Below is a small trained network, with its code and all its weights. Each question gives an input and a class and asks what happens when units are switched off, that is, made to give their printed mean instead of their output.

import numpy as np


def w(rows, s, z=0):
    codes = np.array(rows[::2]) - 128.0
    scale = np.full(codes.shape[1], s)
    scale[-1] = z or s
    return codes * scale


def norm(h):
    return h / np.sqrt((h * h).mean(-1, keepdims=True) + 1e-5)


def f(y):
    return np.maximum(y, 0)


def log_softmax(a):
    a = a - a.max(-1, keepdims=True)
    return a - np.log(np.exp(a).sum(-1, keepdims=True))


def net(x, mask):
    res = np.array(x, float).reshape(1, 6) / 4 @ E
    u = 0
    for l in range(2):
        y = f(norm(res) @ A[l][:, :-1].T + A[l][:, -1])
        res = res + np.where(mask[u : u + 6], y, B[l][:, -1]) @ B[l][:, :-1]
        u += 6
    return log_softmax(norm(res)[-1] @ U[:, :-1].T + U[:, -1])


A, B = {}, {}
E = w([
[129,128,127],'x0',
[127,129,130],'x1',
[111,97,90],'x2',
[94,207,95],'x3',
[3,120,218],'x4',
[127,128,131],'x5',
],0.012)
A[0] = w([
[145,124,101,79],'0.n0',
[42,2,4,158],'0.n1',
[209,159,188,102],'0.n2',
[153,181,224,126],'0.n3',
[170,123,67,1],'0.n4',
[198,150,22,131],'0.n5',
],0.0098,0.0053)
B[0] = w([
[149,135,132,138],'0.n0',
[183,195,247,228],'0.n1',
[159,161,190,170],'0.n2',
[150,158,193,180],'0.n3',
[158,161,122,149],'0.n4',
[87,175,179,253],'0.n5',
],0.016,0.006)
A[1] = w([
[129,208,134,252],'1.n0',
[193,161,50,130],'1.n1',
[141,102,116,106],'1.n2',
[179,168,173,98],'1.n3',
[195,2,157,5],'1.n4',
[228,152,82,140],'1.n5',
],0.022,0.002)
B[1] = w([
[153,91,81,242],'1.n0',
[60,147,132,153],'1.n1',
[119,143,111,129],'1.n2',
[154,114,144,248],'1.n3',
[105,131,1,158],'1.n4',
[90,181,184,177],'1.n5',
],0.032,0.015)
U = w([
[10,188,197,212],'0',
[90,137,12,134],'1',
[177,130,179,2],'2',
[133,121,118,190],'3',
[132,116,121,113],'4',
[138,128,114,102],'5',
],0.013,0.003)

Each question gives the input, the list of numbers given to net, and the class t.
The units are the neurons (one row each of A and B). Each row of codes is followed by its name. A weight is (code - 128) times the scale printed after its matrix; where a second scale follows, it is the last column's (A, B and U).
mask holds one flag per neuron, layer by layer. A switched-off neuron (its flag False) gives its mean, the last column of its row in B, instead of its output. The means were averaged over made-up inputs and are rounded, as every weight is.
A unit's drop is (log p(t) with every unit on - log p(t) with that unit switched off) / (log p(t) with every unit on - log p(t) with every unit switched off).
The circuit of an input: a set's keep is (log p(t) with only the set's units on - log p(t) with every unit switched off) / (log p(t) with every unit on - log p(t) with every unit switched off). Starting from all 12 units, units are removed one at a time, each time the one whose removal leaves the highest keep (on an exact tie, the one counted first), for as long as the keep stays at least 0.8.
units of the circuit, in order: the units of the circuit, biggest drop first
k most important neurons: the k neurons with the biggest drops, biggest first
top k neurons in layer l: the k neurons of layer l with the biggest drops, biggest first
drop of u: that unit's drop, to one decimal
input [4,-2,3,3,-5,-4], class 0: top 2 neurons in layer 1 : [1.n5, 1.n1]
input [-4,4,4,-6,0,2], class 1: 2 most important neurons : [1.n4, 0.n5]
input [6,-1,-5,8,0,0], class 1: top 3 neurons in layer 0 : [0.n1, 0.n2, 0.n5]
input [5,5,5,-6,0,2], class 1: units of the circuit, in order : [1.n4]
input [-2,4,8,3,-6,-8], class 2: 4 most important neurons : [0.n1, 0.n5, 1.n0, 1.n4]
input [5,5,8,5,6,0], class 2: units of the circuit, in order : [0.n1, 1.n1, 1.n5]
input [7,4,5,-8,-5,-5], class 1: 2 most important neurons : [1.n4, 0.n3]
input [0,-6,-5,7,5,-7], class 1: 3 most important neurons : [1.n5, 0.n1, 1.n3]
input [7,0,-5,1,-8,3], class 0: 3 most important neurons : [1.n5, 1.n1, 0.n1]
input [-8,-6,-4,-8,6,-3], class 1: units of the circuit, in order : [1.n4, 0.n5]
input [-3,-1,7,-1,-4,-6], class 2: 2 most important neurons : [0.n5, 1.n4]
input [2,-4,6,5,4,-3], class 2: top 2 neurons in layer 1 : [1.n4, 1.n1]
input [5,6,8,-8,-3,-7], class 1: 3 most important neurons : [1.n4, 0.n3, 0.n2]
input [7,-4,3,8,5,-7], class 1: units of the circuit, in order : [1.n5]
input [2,-5,-6,-1,5,5], class 2: top 2 neurons in layer 0 : [0.n3, 0.n5]
input [-8,-1,7,5,3,-7], class 4: 2 most important neurons : [0.n1, 1.n5]
input [-3,6,7,7,4,5], class 1: 3 most important neurons : [1.n3, 0.n3, 0.n2]
input [7,-4,-4,4,3,-4], class 4: 2 most important neurons : [1.n4, 0.n3]
input [-2,-1,1,0,-6,1], class 0: top 2 neurons in layer 0 : [0.n1, 0.n3]
input [3,2,1,5,-7,-1], class 0: top 3 neurons in layer 1 : [1.n5, 1.n1, 1.n4]
input [-1,2,-5,-7,-5,-4], class 1: 2 most important neurons : [1.n4, 0.n1]
input [-1,-5,0,0,3,7], class 3: top neuron in layer 1 : [1.n5]
input [-1,-7,5,-1,-7,-4], class 0: top 2 neurons in layer 1 : [1.n5, 1.n1]
input [2,8,-5,3,-8,-7], class 0: drop of 1.n5 : 0.7
input [-7,-2,3,-8,4,-5], class 1: drop of 1.n4 : 1.2
input [7,-5,-1,-8,1,8], class 1: drop of 1.n4 : 1.0
input [0,-5,-8,-8,-8,-3], class 0: drop of 1.n2 : 0.0
input [-1,4,8,5,-2,7], class 2: top neuron in layer 0 : [0.n1]
